Here is a tiny trained network, its code and every weight. The questions are about switching its units off for an input and a target symbol, where a switched-off unit gives its printed mean instead of its output.

import numpy as np


def w(rows, s, z=0):
    codes = np.array(rows[::2]) - 128.0
    scale = np.full(codes.shape[1], s)
    scale[-1] = z or s
    return codes * scale


def norm(h):
    return h / np.sqrt((h * h).mean(-1, keepdims=True) + 1e-5)


def softmax(a):
    e = np.exp(a - a.max(-1, keepdims=True))
    return e / e.sum(-1, keepdims=True)


def log_softmax(a):
    a = a - a.max(-1, keepdims=True)
    return a - np.log(np.exp(a).sum(-1, keepdims=True))


def net(x, mask):
    ids = ['βγδηθλξπστφψ'.index(c) for c in x.split()]
    T = len(ids)
    res = E[ids] + P[:T]
    u = 0
    for l in range(2):
        r = norm(res)
        for j in range(3):
            rows = slice(3 * j, 3 * j + 3)
            q, k, v = (r @ M[l][rows].T for M in (Q, K, V))
            z = softmax(np.where(np.tri(T) > 0, q @ k.T / 3**0.5, -1e9)) @ v
            o = O[l][rows]
            res = res + np.where(mask[u + j], z, o[:, -1]) @ o[:, :-1]
        u += 3
    return log_softmax(norm(res)[-1] @ U[:, :-1].T + U[:, -1])


Q, K, V, O = {}, {}, {}, {}
E = w([
[173,88,109,114,134,54],'β',
[131,100,118,183,141,75],'γ',
[168,102,20,114,156,148],'δ',
[123,106,64,147,163,139],'η',
[190,42,107,140,115,77],'θ',
[133,194,124,162,173,95],'λ',
[177,187,66,144,220,199],'ξ',
[152,160,139,164,186,217],'π',
[228,110,140,103,139,144],'σ',
[87,178,174,252,82,43],'τ',
[90,134,104,198,149,218],'φ',
[176,71,183,186,82,129],'ψ',
],0.0047)
P = w([
[254,175,58,193,139,106],'0',
[144,128,73,215,147,80],'1',
[239,171,105,176,127,105],'2',
[47,140,216,26,128,163],'3',
[206,175,100,183,109,106],'4',
[113,96,142,163,167,117],'5',
[197,190,90,134,74,96],'6',
[75,157,171,40,82,146],'7',
[196,178,95,182,77,124],'8',
[105,48,103,206,143,158],'9',
],0.0065)
Q[0] = w([
[163,85,93,232,187,109],'0.h0',
[135,142,27,180,79,87],'0.h0',
[54,85,133,70,165,109],'0.h0',
[174,151,70,171,91,138],'0.h1',
[4,121,120,89,102,145],'0.h1',
[140,198,150,20,75,120],'0.h1',
[140,112,150,139,105,84],'0.h2',
[136,106,119,158,116,156],'0.h2',
[137,191,68,145,139,131],'0.h2',
],0.012)
K[0] = w([
[108,168,114,38,20,137],'0.h0',
[184,218,146,100,90,174],'0.h0',
[123,95,131,64,251,60],'0.h0',
[149,120,153,141,51,128],'0.h1',
[154,137,130,101,198,83],'0.h1',
[116,52,145,216,198,96],'0.h1',
[117,127,129,140,159,74],'0.h2',
[107,136,103,118,136,131],'0.h2',
[136,200,141,106,78,135],'0.h2',
],0.011)
V[0] = w([
[131,235,183,181,172,178],'0.h0',
[17,99,90,184,97,90],'0.h0',
[181,97,229,154,2,135],'0.h0',
[126,124,94,164,86,244],'0.h1',
[115,181,134,132,123,57],'0.h1',
[162,180,96,48,156,74],'0.h1',
[130,108,159,183,133,77],'0.h2',
[156,116,169,67,82,154],'0.h2',
[86,64,114,111,122,123],'0.h2',
],0.0078)
O[0] = w([
[134,60,168,153,46,221,150],'0.h0',
[152,104,10,200,108,105,3],'0.h0',
[121,190,71,76,129,213,144],'0.h0',
[3,118,48,99,100,208,119],'0.h1',
[247,146,125,135,122,78,145],'0.h1',
[149,92,208,83,109,21,173],'0.h1',
[113,158,78,89,124,182,201],'0.h2',
[153,120,207,113,112,111,24],'0.h2',
[156,189,136,142,196,145,21],'0.h2',
],0.0073,0.0038)
Q[1] = w([
[208,170,152,110,77,183],'1.h0',
[44,92,128,97,78,140],'1.h0',
[61,173,89,31,140,97],'1.h0',
[81,195,178,141,29,79],'1.h1',
[35,75,170,21,207,107],'1.h1',
[132,40,103,145,159,176],'1.h1',
[174,206,199,110,148,120],'1.h2',
[202,152,96,117,77,125],'1.h2',
[182,109,146,1,34,88],'1.h2',
],0.0088)
K[1] = w([
[66,179,132,173,80,112],'1.h0',
[100,24,68,145,154,151],'1.h0',
[89,127,91,114,255,140],'1.h0',
[243,115,207,129,128,188],'1.h1',
[138,91,67,147,188,167],'1.h1',
[28,134,110,153,114,129],'1.h1',
[213,109,153,95,163,191],'1.h2',
[110,166,209,150,150,156],'1.h2',
[110,148,138,180,181,201],'1.h2',
],0.01)
V[1] = w([
[139,2,122,96,185,149],'1.h0',
[82,103,54,91,164,119],'1.h0',
[98,138,133,127,95,95],'1.h0',
[160,50,100,91,173,139],'1.h1',
[58,95,93,126,191,141],'1.h1',
[84,175,107,185,82,98],'1.h1',
[78,196,143,163,136,120],'1.h2',
[109,141,117,45,11,82],'1.h2',
[110,104,89,98,154,200],'1.h2',
],0.007)
O[1] = w([
[198,84,134,92,199,187,159],'1.h0',
[86,91,169,124,207,198,93],'1.h0',
[120,201,89,100,130,178,122],'1.h0',
[114,185,130,198,157,217,197],'1.h1',
[66,221,138,230,35,99,3],'1.h1',
[95,120,93,36,73,70,62],'1.h1',
[168,2,103,33,107,126,12],'1.h2',
[22,182,62,21,107,63,224],'1.h2',
[180,156,151,137,179,114,78],'1.h2',
],0.0058,0.0028)
U = w([
[46,88,171,108,159,51,209],'β',
[109,95,100,209,120,98,162],'γ',
[82,211,80,118,228,108,51],'δ',
[109,69,79,152,149,177,182],'η',
[207,181,128,123,188,62,5],'θ',
[129,72,63,39,66,113,128],'λ',
[204,66,200,179,107,118,136],'ξ',
[102,47,223,119,83,166,208],'π',
[100,168,236,6,131,156,120],'σ',
[160,196,79,154,46,99,185],'τ',
[98,88,117,130,65,217,161],'φ',
[113,210,69,82,115,241,9],'ψ',
],0.012,0.0027)

Each question gives the input, a string of symbols that net reads in full, and the target symbol t.
The units are the heads (3 rows each of Q, K, V and O). Each row of codes is followed by its name. A weight is (code - 128) times the scale printed after its matrix; where a second scale follows, it is the last column's (O and U).
mask holds one flag per head, layer by layer. A switched-off head (its flag False) gives its mean, the last column of its rows in O, instead of its output. The means were averaged over made-up inputs and are rounded, as every weight is.
A unit's drop is (log p(t) with every unit on - log p(t) with that unit switched off) / (log p(t) with every unit on - log p(t) with every unit switched off).
The circuit of an input: a set's keep is (log p(t) with only the set's units on - log p(t) with every unit switched off) / (log p(t) with every unit on - log p(t) with every unit switched off). Starting from all 6 units, units are removed one at a time, each time the one whose removal leaves the highest keep (on an exact tie, the one counted first), for as long as the keep stays at least 0.8.
circuit, biggest first: the units of the circuit, biggest drop first
which heads matter: for each layer, one digit per head in row order, 1 if its drop is at least 0.15 and else 0, layers parted by /
drop of u: that unit's drop, to one decimal
input η ξ γ φ γ ξ θ β, target π: circuit, biggest first : (0.h0)
input ξ δ θ λ θ θ δ, target θ: circuit, biggest first : (0.h0 0.h1)
input ψ ξ δ, target ψ: which heads matter : 111 / 010
input θ δ θ δ ξ π, target β: which heads matter : 110 / 000
input ψ δ φ ξ φ, target φ: which heads matter : 110 / 000
input θ θ ψ θ ψ β δ δ θ σ, target β: which heads matter : 110 / 000
input σ ξ θ τ, target π: which heads matter : 100 / 010
input β δ ξ δ τ θ θ ξ ξ, target ξ: circuit, biggest first : (0.h0 0.h2)
input τ σ φ, target φ: which heads matter : 100 / 000
input θ σ δ β θ θ η θ, target δ: which heads matter : 100 / 000
input θ δ ξ θ θ δ θ φ, target β: which heads matter : 100 / 000
input θ ξ σ θ, target π: which heads matter : 010 / 000
input δ τ δ τ δ θ, target λ: circuit, biggest first : (1.h1 0.h0)
input η θ θ θ ξ θ θ ξ, target δ: circuit, biggest first : (0.h0)
input ψ ψ β ξ η η θ θ, target γ: which heads matter : 100 / 000
input η σ λ, target λ: circuit, biggest first : (1.h1 0.h2)
input ψ τ β θ ψ λ ξ λ δ φ, target ξ: which heads matter : 010 / 000
input θ λ θ σ, target ξ: circuit, biggest first : (0.h0 0.h1)
input ψ π δ β θ θ δ θ λ σ, target δ: drop of 0.h0 : 0.9
input θ σ ξ ψ ψ β σ, target ψ: drop of 0.h1 : 0.6
input δ θ θ δ δ λ, target β: circuit, biggest first : (0.h0)
